[[112 136 110 110]
 [141 118 121 123]
 [136 141 135 137]
 [116 129 146 142]
 [118 148 109 150]]
->
[[141 118 121]
 [136 141 135]]

[[125 144 114]
 [152 111 125]
 [128 126 123]]
->
[[152 111 125]
 [128 126 123]]

[[117 111 100]
 [141 137 153]
 [140 136 144]
 [126 122 120]]
->
[[141 137 153]
 [140 136 144]]

[[139 131 121]
 [106 105 145]
 [106 108 145]
 [121 123 129]]
->
[[106 105 145]
 [106 108 145]]

[[104 114 131]
 [111 115 130]
 [121 127 126]]
->
[[111 115 130]
 [121 127 126]]

[[124 150 129 141]
 [126 152 131 138]
 [112 133 151 136]]
->
[[126 152 131]
 [112 133 151]]

[[130 112 125 128]
 [131 101 122 128]
 [130 115 125 128]]
->
[[131 101 122]
 [130 115 125]]

[[139 136 147 106]
 [138 136 145 156]
 [136 141 130 102]]
->
[[138 136 145]
 [136 141 130]]
---
[[152 111 101]
 [137 122 123]
 [137 117 117]
 [130 131 124]
 [132 132 131]
 [115 142 144]
 [140 119 117]
 [113 138 141]
 [116 133 137]
 [119 130 127]]
->
[[119 130 127]
 [116 133 137]
 [113 138 141]
 [140 119 117]
 [115 142 144]
 [132 132 131]
 [130 131 124]
 [137 117 117]
 [137 122 123]
 [152 111 101]]

[[124 143]
 [128 151]
 [128 150]
 [127 139]]
->
[[127 139]
 [128 150]
 [128 151]
 [124 143]]

[[139 131 127 124 129 151 125 135 139]
 [123 129 139 108 109 152 141 143 135]
 [131 135 143 123 109 130 145 150 123]
 [120 123 123 115 125 151 125 131 139]]
->
[[120 123 123 115 125 151 125 131 139]
 [131 135 143 123 109 130 145 150 123]
 [123 129 139 108 109 152 141 143 135]
 [139 131 127 124 129 151 125 135 139]]

[[126 115 118 126 142 126 136 127 139 123 146 136 137 119 128]
 [107 134 140 111 144 127 110 104 120 129 139 116 133 138 110]]
->
[[107 134 140 111 144 127 110 104 120 129 139 116 133 138 110]
 [126 115 118 126 142 126 136 127 139 123 146 136 137 119 128]]

[[124 126]
 [126 131]
 [134 122]
 [136 137]
 [121 128]
 [127 133]
 [104 110]
 [127 129]
 [129 124]]
->
[[129 124]
 [127 129]
 [104 110]
 [127 133]
 [121 128]
 [136 137]
 [134 122]
 [126 131]
 [124 126]]

[[123 120 125 124 116 119 129 135 118 122]
 [137 134 135 124 133 125 134 114 126 118]
 [135 151 135 126 147 122 137 107 133 115]
 [117 130 134 132 122 132 139 122 126 130]
 [142 122 124 133 132 121 111 133 124 117]
 [128 120 127 135 132 132 133 130 118 123]
 [134 121 122 131 129 114 111 123 127 123]
 [116 131 138 118 122 138 151 116 121 141]]
->
[[116 131 138 118 122 138 151 116 121 141]
 [134 121 122 131 129 114 111 123 127 123]
 [128 120 127 135 132 132 133 130 118 123]
 [142 122 124 133 132 121 111 133 124 117]
 [117 130 134 132 122 132 139 122 126 130]
 [135 151 135 126 147 122 137 107 133 115]
 [137 134 135 124 133 125 134 114 126 118]
 [123 120 125 124 116 119 129 135 118 122]]
---
[[135 129 143 106 131]
 [127 127 128 129 126]
 [135 127 142 106 130]]
->
[[129 143]
 [127 128]]

[[125 124 128 127 123]
 [124 118 138 136 116]
 [123 122 129 130 122]
 [158 156 116  99 146]]
->
[[124 128]
 [118 138]]

[[150 123 116 106 133]
 [110 127 151 131 118]]
->
[[123 116]
 [127 151]]

[[106 113 114 130 142]
 [139 135 138 120 119]]
->
[[113 114]
 [135 138]]

[[104 136 137 121]
 [126 142 114 123]
 [121 137 103 120]
 [107 137 136 121]]
->
[[136 137]
 [142 114]]

[[138 129 137 155]
 [133 129 137 133]]
->
[[129 137]
 [129 137]]

[[128 128 125 126]
 [129 127 124 127]
 [139 118 104 122]
 [139 118 104 122]
 [128 128 125 126]]
->
[[128 125]
 [127 124]]

[[116 125 152]
 [115 120 126]
 [128 126 114]
 [124 123 142]
 [122 132 129]]
->
[[125 152]
 [120 126]]

[[112 141 156 129 133]
 [136 123 146 123 117]]
->
[[141 156]
 [123 146]]
---
[[123 123 132 125 126 118 128]
 [119 117 136 116 141 150 131]
 [132 130 131 131 123 132 127]
 [125 125 122 114 142 139 112]]
->
[[119 117 136 116 141 150 131]
 [125 125 122 114 142 139 112]]

[[121 117 125 122 133 138 151 156 136]
 [129 123 127 126 134 127 129 128 126]
 [129 130 129 124 137 137 126 135 142]
 [122 120 125 127 131 134 135 134 134]
 [129 123 127 127 136 127 131 131 127]
 [134 132 127 123 128 126 127 125 127]
 [135 139 129 122 122 126 126 123 125]
 [134 126 132 127 130 137 130 128 123]]
->
[[129 123 127 126 134 127 129 128 126]
 [122 120 125 127 131 134 135 134 134]
 [134 132 127 123 128 126 127 125 127]
 [134 126 132 127 130 137 130 128 123]]

[[131 138 151 136 127 144 117 101 108 118 154 122]
 [128 137 139 138 129 144 126 109 111 139 147 133]]
->
[[128 137 139 138 129 144 126 109 111 139 147 133]]

[[138 109 135 116 115]
 [124 107 119 102 142]
 [102 147 113 120 109]
 [122 122 144 123 133]
 [134 119 123 154 134]
 [154 103 108 120 148]
 [128 101 107 137 116]
 [140 151 148 145 152]
 [139 127 104 149 149]
 [111 139 150 111 149]
 [149 131 145 103 143]
 [138 143 153 110 107]]
->
[[124 107 119 102 142]
 [122 122 144 123 133]
 [154 103 108 120 148]
 [140 151 148 145 152]
 [111 139 150 111 149]
 [138 143 153 110 107]]

[[134 127 134 120 140 121]
 [126 129 131 132 122 124]
 [128 121 130 141 136 122]
 [121 141 106 130 130 144]
 [119 129 113 121 129 133]
 [128 127 130 126 141 118]
 [120 139 105 123 140 138]
 [127 127 131 120 136 125]
 [124 139 121 129 134 130]
 [130 124 128 134 134 126]
 [119 131 130 122 113 129]
 [128 145 105 126 128 140]]
->
[[126 129 131 132 122 124]
 [121 141 106 130 130 144]
 [128 127 130 126 141 118]
 [127 127 131 120 136 125]
 [130 124 128 134 134 126]
 [128 145 105 126 128 140]]

[[126 145 113 117 138]
 [122 143 117 118 130]
 [123 129 125 130 122]
 [137 139 119 114 145]
 [118 115 138 151 110]
 [128 118 139 138 111]
 [123 145 113 109 116]
 [136 132 124 118 139]
 [124 153 105 107 138]
 [132 130 128 126 121]
 [125 125 128 130 129]]
->
[[122 143 117 118 130]
 [137 139 119 114 145]
 [128 118 139 138 111]
 [136 132 124 118 139]
 [132 130 128 126 121]]
